Here is a tiny trained network, its code and every weight. The questions are about switching its units off for an input and a target symbol, where a switched-off unit gives its printed mean instead of its output.

import numpy as np


def w(rows, s, z=0):
    codes = np.array(rows[::2]) - 128.0
    scale = np.full(codes.shape[1], s)
    scale[-1] = z or s
    return codes * scale


def norm(h):
    return h / np.sqrt((h * h).mean(-1, keepdims=True) + 1e-5)


def f(y):
    return y / 2 * (1 + np.tanh(0.7978845608 * (y + 0.044715 * y**3)))


def softmax(a):
    e = np.exp(a - a.max(-1, keepdims=True))
    return e / e.sum(-1, keepdims=True)


def log_softmax(a):
    a = a - a.max(-1, keepdims=True)
    return a - np.log(np.exp(a).sum(-1, keepdims=True))


def net(x, mask):
    ids = ['αβδεζηλμξπστφψω'.index(c) for c in x.split()]
    T = len(ids)
    res = E[ids] + P[:T]
    u = 0
    for l in range(3):
        r = norm(res)
        for j in range(2):
            rows = slice(4 * j, 4 * j + 4)
            q, k, v = (r @ M[l][rows].T for M in (Q, K, V))
            z = softmax(np.where(np.tri(T) > 0, q @ k.T / 4**0.5, -1e9)) @ v
            o = O[l][rows]
            res = res + np.where(mask[u + j], z, o[:, -1]) @ o[:, :-1]
        u += 2
        y = f(norm(res) @ A[l][:, :-1].T + A[l][:, -1])
        res = res + np.where(mask[u : u + 8], y, B[l][:, -1]) @ B[l][:, :-1]
        u += 8
    return log_softmax(norm(res)[-1] @ U[:, :-1].T + U[:, -1])


Q, K, V, O, A, B = {}, {}, {}, {}, {}, {}
E = w([
[102,135,126,122,122],'α',
[148,143,133,100,132],'β',
[104,207,74,77,194],'δ',
[141,143,131,115,153],'ε',
[146,141,138,101,139],'ζ',
[139,133,137,99,150],'η',
[147,158,127,138,152],'λ',
[115,121,152,131,110],'μ',
[152,155,129,107,122],'ξ',
[136,110,74,106,104],'π',
[254,209,111,177,86],'σ',
[147,152,128,122,142],'τ',
[150,124,186,122,113],'φ',
[139,129,139,97,146],'ψ',
[145,148,132,126,152],'ω',
],0.0092)
P = w([
[152,7,112,250,96],'0',
[113,217,178,135,105],'1',
[87,216,183,123,136],'2',
[81,199,181,109,132],'3',
[76,206,180,99,139],'4',
[79,204,169,99,136],'5',
[69,207,170,97,138],'6',
[65,188,168,93,150],'7',
[75,194,168,105,140],'8',
[66,178,172,88,152],'9',
],0.0015)
Q[0] = w([
[182,65,156,112,121],'0.h0',
[99,125,103,102,121],'0.h0',
[86,131,130,154,163],'0.h0',
[121,125,156,91,143],'0.h0',
[61,92,92,168,68],'0.h1',
[119,123,93,132,132],'0.h1',
[105,93,45,113,3],'0.h1',
[103,96,94,164,57],'0.h1',
],0.0058)
K[0] = w([
[55,153,116,112,128],'0.h0',
[147,62,93,77,125],'0.h0',
[150,117,129,175,166],'0.h0',
[115,127,107,108,152],'0.h0',
[13,233,143,97,99],'0.h1',
[130,149,133,112,162],'0.h1',
[131,204,142,47,90],'0.h1',
[89,255,155,108,107],'0.h1',
],0.0061)
V[0] = w([
[116,19,171,205,224],'0.h0',
[43,157,56,94,119],'0.h0',
[176,126,129,174,55],'0.h0',
[143,200,105,139,72],'0.h0',
[64,89,212,218,135],'0.h1',
[114,97,73,86,184],'0.h1',
[65,5,114,141,174],'0.h1',
[180,28,148,156,236],'0.h1',
],0.0021)
O[0] = w([
[141,168,134,55,66,53],'0.h0',
[212,182,135,202,124,74],'0.h0',
[73,106,114,127,186,109],'0.h0',
[100,117,93,247,156,193],'0.h0',
[159,205,157,142,44,76],'0.h1',
[100,137,113,81,134,108],'0.h1',
[90,255,129,46,38,4],'0.h1',
[89,187,65,59,19,204],'0.h1',
],0.002,0.0015)
A[0] = w([
[2,125,68,135,177,147],'0.n0',
[113,146,216,85,134,95],'0.n1',
[95,97,215,88,180,114],'0.n2',
[146,42,15,167,113,5],'0.n3',
[160,59,87,171,154,154],'0.n4',
[68,178,123,177,174,80],'0.n5',
[138,104,112,161,144,135],'0.n6',
[121,164,128,157,71,112],'0.n7',
],0.0042,0.0015)
B[0] = w([
[211,143,145,101,2,167],'0.n0',
[173,141,91,168,122,197],'0.n1',
[144,175,98,165,103,173],'0.n2',
[132,93,62,130,64,94],'0.n3',
[94,129,118,132,80,111],'0.n4',
[158,85,119,23,78,251],'0.n5',
[91,140,130,104,108,119],'0.n6',
[162,98,65,111,159,105],'0.n7',
],0.0044,0.0013)
Q[1] = w([
[90,174,201,198,101],'1.h0',
[140,73,109,63,141],'1.h0',
[130,212,149,156,158],'1.h0',
[156,187,83,153,188],'1.h0',
[104,67,115,102,83],'1.h1',
[212,197,135,115,228],'1.h1',
[181,140,177,130,127],'1.h1',
[81,82,103,131,3],'1.h1',
],0.0051)
K[1] = w([
[103,123,169,183,142],'1.h0',
[125,72,32,48,78],'1.h0',
[110,228,166,129,176],'1.h0',
[169,255,102,93,215],'1.h0',
[133,185,155,101,113],'1.h1',
[161,99,63,221,160],'1.h1',
[139,139,91,172,83],'1.h1',
[66,175,195,5,39],'1.h1',
],0.0048)
V[1] = w([
[115,127,254,123,191],'1.h0',
[124,130,199,137,126],'1.h0',
[140,113,81,157,102],'1.h0',
[107,115,102,126,98],'1.h0',
[125,124,153,143,119],'1.h1',
[101,111,175,113,135],'1.h1',
[55,201,41,227,143],'1.h1',
[186,68,128,168,150],'1.h1',
],0.0032)
O[1] = w([
[119,9,51,65,80,198],'1.h0',
[189,92,83,78,98,124],'1.h0',
[113,250,96,146,216,72],'1.h0',
[120,159,176,90,160,50],'1.h0',
[124,90,201,96,174,101],'1.h1',
[128,114,185,38,111,64],'1.h1',
[232,119,51,181,210,252],'1.h1',
[101,58,88,150,178,152],'1.h1',
],0.002,0.0021)
A[1] = w([
[158,93,188,161,153,142],'1.n0',
[164,126,116,96,143,104],'1.n1',
[68,145,41,35,172,30],'1.n2',
[141,154,153,59,96,158],'1.n3',
[143,163,71,171,187,113],'1.n4',
[154,167,78,158,4,130],'1.n5',
[136,202,251,141,137,18],'1.n6',
[108,164,149,70,48,3],'1.n7',
],0.0035,0.00047)
B[1] = w([
[130,244,89,177,77,133],'1.n0',
[122,121,164,190,103,184],'1.n1',
[150,122,87,231,115,172],'1.n2',
[93,166,59,234,143,153],'1.n3',
[81,115,198,78,85,250],'1.n4',
[95,5,128,180,138,138],'1.n5',
[217,76,95,204,98,153],'1.n6',
[89,142,95,147,176,103],'1.n7',
],0.0024,0.002)
Q[2] = w([
[45,41,125,154,44],'2.h0',
[110,104,68,123,151],'2.h0',
[183,182,93,124,207],'2.h0',
[70,148,44,49,110],'2.h0',
[100,155,53,48,169],'2.h1',
[22,2,201,162,37],'2.h1',
[61,108,116,102,92],'2.h1',
[212,160,209,202,166],'2.h1',
],0.0085)
K[2] = w([
[181,102,114,59,76],'2.h0',
[74,83,88,71,103],'2.h0',
[78,135,118,210,174],'2.h0',
[113,156,59,2,149],'2.h0',
[88,181,47,39,209],'2.h1',
[163,172,65,241,59],'2.h1',
[162,194,55,141,102],'2.h1',
[146,44,241,135,163],'2.h1',
],0.007)
V[2] = w([
[101,146,177,99,141],'2.h0',
[58,182,81,242,172],'2.h0',
[151,91,172,83,202],'2.h0',
[100,177,253,125,147],'2.h0',
[185,170,130,93,170],'2.h1',
[171,56,168,190,167],'2.h1',
[77,159,248,126,108],'2.h1',
[144,77,153,93,144],'2.h1',
],0.0042)
O[2] = w([
[179,125,151,121,155,90],'2.h0',
[82,3,121,62,73,251],'2.h0',
[151,133,162,108,181,127],'2.h0',
[185,102,193,93,125,109],'2.h0',
[120,87,134,172,100,252],'2.h1',
[76,250,204,162,191,154],'2.h1',
[183,106,216,57,94,29],'2.h1',
[50,201,134,113,128,125],'2.h1',
],0.0033,0.003)
A[2] = w([
[142,92,117,120,28,112],'2.n0',
[118,114,99,162,133,110],'2.n1',
[110,189,94,36,149,95],'2.n2',
[105,72,86,114,169,118],'2.n3',
[121,124,162,106,190,139],'2.n4',
[63,174,203,155,105,112],'2.n5',
[2,96,171,79,150,4],'2.n6',
[150,138,125,83,175,112],'2.n7',
],0.0068,0.0038)
B[2] = w([
[37,222,130,105,111,169],'2.n0',
[193,88,171,95,128,171],'2.n1',
[232,88,86,43,213,140],'2.n2',
[158,33,156,157,229,251],'2.n3',
[82,109,138,139,96,137],'2.n4',
[2,75,136,119,185,125],'2.n5',
[94,201,88,20,149,95],'2.n6',
[56,120,141,113,116,130],'2.n7',
],0.0041,0.0028)
U = w([
[72,206,147,150,41,162],'α',
[185,99,220,62,67,99],'β',
[121,168,248,212,110,81],'δ',
[80,84,33,189,80,97],'ε',
[196,120,54,45,197,6],'ζ',
[143,140,95,97,91,141],'η',
[151,30,158,167,186,227],'λ',
[165,177,170,85,162,103],'μ',
[41,112,122,41,174,110],'ξ',
[229,171,115,203,87,111],'π',
[16,123,180,172,143,65],'σ',
[83,79,155,94,74,112],'τ',
[116,180,196,89,186,122],'φ',
[154,166,100,65,84,182],'ψ',
[104,207,81,187,218,116],'ω',
],0.013,0.0021)

Each question gives the input, a string of symbols that net reads in full, and the target symbol t.
The units are the heads (4 rows each of Q, K, V and O) and the neurons (one row each of A and B). Each row of codes is followed by its name. A weight is (code - 128) times the scale printed after its matrix; where a second scale follows, it is the last column's (O, A, B and U).
mask holds one flag per unit, layer by layer, with each layer's heads first. A switched-off unit (its flag False) gives its mean, the last column of its rows in O or B, instead of its output. The means were averaged over made-up inputs and are rounded, as every weight is.
A unit's drop is (log p(t) with every unit on - log p(t) with that unit switched off) / (log p(t) with every unit on - log p(t) with every unit switched off).
The circuit of an input: a set's keep is (log p(t) with only the set's units on - log p(t) with every unit switched off) / (log p(t) with every unit on - log p(t) with every unit switched off). Starting from the 12 units with the biggest drops (on a tie, the unit counted first), units are removed one at a time, each time the one whose removal leaves the highest keep (on an exact tie, the one counted first), for as long as the keep stays at least 0.8.
units of the circuit, in order: the units of the circuit, biggest drop first
k most important neurons: the k neurons with the biggest drops, biggest first
top k neurons in layer l: the k neurons of layer l with the biggest drops, biggest first
heads that matter: for each layer, one digit per head in row order, 1 if its drop is at least 0.15 and else 0, layers parted by /
input ω λ ζ ω ω β, target ω: heads that matter : 10 / 10 / 01
input ψ λ δ λ π β, target ψ: top neuron in layer 1 : [1.n3]
input ω λ δ ω α, target α: units of the circuit, in order : [0.n0, 2.n0]
input π λ λ τ, target π: heads that matter : 00 / 00 / 10
input π λ λ ω λ ω τ, target π: top 2 neurons in layer 2 : [2.n3, 2.n2]
input α φ ψ φ π ω λ δ δ λ, target α: heads that matter : 11 / 10 / 00
input π λ η, target π: heads that matter : 00 / 00 / 00
input ψ δ ξ ξ ζ σ λ λ λ, target ψ: units of the circuit, in order : [1.h1, 0.h1, 2.h1, 2.n0]
input τ λ ξ λ λ λ π λ λ ε, target τ: heads that matter : 10 / 10 / 10
input λ ψ ω π λ λ φ, target δ: 2 most important neurons : [2.n3, 2.n5]
input ψ τ δ ψ λ λ ζ, target ψ: units of the circuit, in order : [0.h1, 2.n3]
input ζ ω δ λ, target ζ: top 3 neurons in layer 0 : [0.n5, 0.n0, 0.n7]
input ξ ω λ λ λ δ λ λ λ, target ξ: 2 most important neurons : [0.n5, 2.n6]
input δ δ λ λ β λ λ λ λ λ, target δ: heads that matter : 01 / 00 / 10
input β τ π λ δ β, target β: top 4 neurons in layer 0 : [0.n3, 0.n0, 0.n5, 0.n1]
input β ζ μ, target σ: 2 most important neurons : [2.n5, 0.n2]
input β ε λ λ β τ λ λ λ, target β: most important neuron : [0.n0]
input ξ ω ω ζ ζ, target ξ: top 2 neurons in layer 0 : [0.n5, 0.n3]
input ζ λ π λ δ ω, target ζ: heads that matter : 11 / 01 / 01
input π λ λ δ λ λ η ω ω, target π: top neuron in layer 0 : [0.n5]
input α μ λ ω ψ π λ ω, target α: heads that matter : 11 / 10 / 10
input β λ φ λ, target β: heads that matter : 00 / 10 / 00
input ξ λ δ δ ω ω, target ξ: 4 most important neurons : [0.n5, 2.n6, 0.n3, 0.n4]
input τ ξ μ ξ λ α ξ β, target τ: 3 most important neurons : [0.n3, 0.n0, 2.n0]
input β λ λ ω π β, target β: heads that matter : 00 / 10 / 11
input β δ λ ω λ λ ω, target β: 3 most important neurons : [0.n3, 0.n0, 0.n5]
input ω λ λ β λ ω π ω β ζ, target ω: top 3 neurons in layer 0 : [0.n5, 0.n2, 0.n0]
input α λ λ, target α: 3 most important neurons : [2.n0, 0.n7, 1.n6]
